Below are the code and all the weights of a small trained network. Each question names an input and a class and asks about switching units off, where a switched-off unit gives its printed mean instead of its output.

import numpy as np


def w(rows, s, z=0):
    codes = np.array(rows[::2]) - 128.0
    scale = np.full(codes.shape[1], s)
    scale[-1] = z or s
    return codes * scale


def norm(h):
    return h / np.sqrt((h * h).mean(-1, keepdims=True) + 1e-5)


def f(y):
    return np.maximum(y, 0)


def log_softmax(a):
    a = a - a.max(-1, keepdims=True)
    return a - np.log(np.exp(a).sum(-1, keepdims=True))


def net(x, mask):
    res = np.array(x, float).reshape(1, 7) / 4 @ E
    u = 0
    for l in range(4):
        y = f(norm(res) @ A[l][:, :-1].T + A[l][:, -1])
        res = res + np.where(mask[u : u + 4], y, B[l][:, -1]) @ B[l][:, :-1]
        u += 4
    return log_softmax(norm(res)[-1] @ U[:, :-1].T + U[:, -1])


A, B = {}, {}
E = w([
[140,112,144,168,13,116],'x0',
[99,17,109,140,187,181],'x1',
[94,104,68,115,121,128],'x2',
[7,77,166,142,46,95],'x3',
[111,228,49,110,199,106],'x4',
[41,84,156,116,125,248],'x5',
[61,116,170,1,75,126],'x6',
],0.003)
A[0] = w([
[114,11,128,143,136,198,91],'L0N0',
[151,163,90,115,182,151,62],'L0N1',
[93,1,89,139,157,174,64],'L0N2',
[63,122,111,74,131,115,2],'L0N3',
],0.0064,0.0019)
B[0] = w([
[90,45,253,171,241,89,253],'L0N0',
[171,71,93,112,68,192,186],'L0N1',
[130,68,227,178,155,13,249],'L0N2',
[68,228,74,124,183,104,178],'L0N3',
],0.0046,0.0037)
A[1] = w([
[101,78,84,87,186,129,1],'L1N0',
[119,122,158,144,163,134,51],'L1N1',
[2,202,68,177,150,105,119],'L1N2',
[73,44,139,183,108,179,112],'L1N3',
],0.0043,0.002)
B[1] = w([
[167,89,131,175,1,73,155],'L1N0',
[140,123,147,105,126,121,167],'L1N1',
[57,117,206,88,144,169,229],'L1N2',
[151,84,177,138,241,103,251],'L1N3',
],0.0043,0.0021)
A[2] = w([
[251,163,16,233,172,98,4],'L2N0',
[164,255,193,113,114,76,104],'L2N1',
[128,226,146,145,125,100,97],'L2N2',
[139,214,20,226,181,135,135],'L2N3',
],0.0038,0.0026)
B[2] = w([
[197,251,63,177,168,80,253],'L2N0',
[107,2,132,139,139,135,240],'L2N1',
[128,44,137,107,142,147,185],'L2N2',
[172,2,42,139,112,167,245],'L2N3',
],0.0051,0.0018)
A[3] = w([
[44,107,200,51,97,146,69],'L3N0',
[212,159,208,94,135,130,116],'L3N1',
[148,163,200,253,92,215,50],'L3N2',
[156,128,155,97,156,237,7],'L3N3',
],0.0049,0.0017)
B[3] = w([
[198,176,110,171,149,103,254],'L3N0',
[58,77,134,160,132,151,181],'L3N1',
[121,59,139,127,254,68,172],'L3N2',
[75,98,100,84,88,197,153],'L3N3',
],0.0072,0.0032)
U = w([
[227,138,55,158,156,120,130],'0',
[119,115,92,90,128,222,115],'1',
[136,121,152,157,2,107,100],'2',
[63,230,130,99,145,127,94],'3',
[108,64,192,154,174,103,214],'4',
[136,171,120,91,123,160,3],'5',
],0.016,0.0068)

Each question gives the input, the list of numbers given to net, and the class t.
The units are the neurons (one row each of A and B). Each row of codes is followed by its name. A weight is (code - 128) times the scale printed after its matrix; where a second scale follows, it is the last column's (A, B and U).
mask holds one flag per neuron, layer by layer. A switched-off neuron (its flag False) gives its mean, the last column of its row in B, instead of its output. The means were averaged over made-up inputs and are rounded, as every weight is.
A unit's drop is (log p(t) with every unit on - log p(t) with that unit switched off) / (log p(t) with every unit on - log p(t) with every unit switched off).
most important unit: the unit with the biggest drop
top k neurons: the k neurons with the biggest drops, biggest first
k most important neurons of layer l: the k neurons of layer l with the biggest drops, biggest first
drop of u: that unit's drop, to one decimal
input [-7,-5,-3,2,-5,-2,-5], class 0: most important unit	L0N0
input [-7,-6,-6,-7,3,7,-3], class 1: top 3 neurons	[L3N3 L3N0 L0N2]
input [-3,-3,-5,-3,-4,2,2], class 1: top 3 neurons	[L0N2 L3N3 L0N0]
input [6,-1,-3,3,4,1,-8], class 0: top 2 neurons	[L0N0 L2N3]
input [1,-1,8,-1,-7,-5,-4], class 0: top 4 neurons	[L0N0 L0N2 L2N0 L1N2]
input [4,-1,4,-2,7,6,1], class 1: top 3 neurons	[L0N2 L0N0 L0N1]
input [-6,-5,1,-5,-5,7,-1], class 1: top 3 neurons	[L3N3 L0N2 L0N1]
input [2,-1,-1,3,5,-3,1], class 3: top 2 neurons	[L1N2 L0N2]
input [6,1,-3,8,8,4,-1], class 3: 2 most important neurons of layer 0	[L0N0 L0N2]
input [-7,-6,-2,-6,-6,0,4], class 1: 2 most important neurons of layer 0	[L0N2 L0N0]
input [-3,-3,6,6,3,8,6], class 3: top 2 neurons	[L0N3 L3N0]
input [-3,-6,1,2,-3,0,-7], class 0: 2 most important neurons of layer 0	[L0N0 L0N2]
input [0,1,0,2,-2,-5,7], class 0: top 3 neurons	[L3N0 L0N2 L0N0]
input [6,-7,1,-8,8,-1,8], class 1: most important unit	L3N0
input [3,0,-3,0,6,4,-3], class 1: top 2 neurons	[L0N2 L0N0]
input [2,-7,5,4,0,-6,-3], class 2: top 2 neurons	[L0N0 L3N0]
input [3,-4,1,-4,-6,-6,4], class 2: 2 most important neurons of layer 0	[L0N0 L0N2]
input [-7,-7,3,3,-3,7,1], class 3: 2 most important neurons of layer 0	[L0N3 L0N2]
input [-6,-5,4,-4,-3,-5,7], class 5: top 2 neurons	[L0N0 L0N2]
input [-3,2,8,5,7,-5,5], class 3: most important unit	L1N2
input [5,3,4,-1,-2,-6,1], class 2: top 2 neurons	[L3N0 L0N0]
input [-7,3,-7,2,5,4,7], class 3: 2 most important neurons of layer 0	[L0N3 L0N0]
input [-7,-5,1,8,1,7,-1], class 3: 2 most important neurons of layer 0	[L0N3 L0N0]
input [6,-1,3,-4,-1,-3,4], class 2: drop of L0N0	0.4
input [5,-7,8,-8,6,7,7], class 1: drop of L2N3	-0.1
input [-1,-1,-6,-8,3,4,7], class 1: drop of L1N2	0.0
input [0,-4,1,6,0,-6,4], class 2: drop of L2N1	0.1
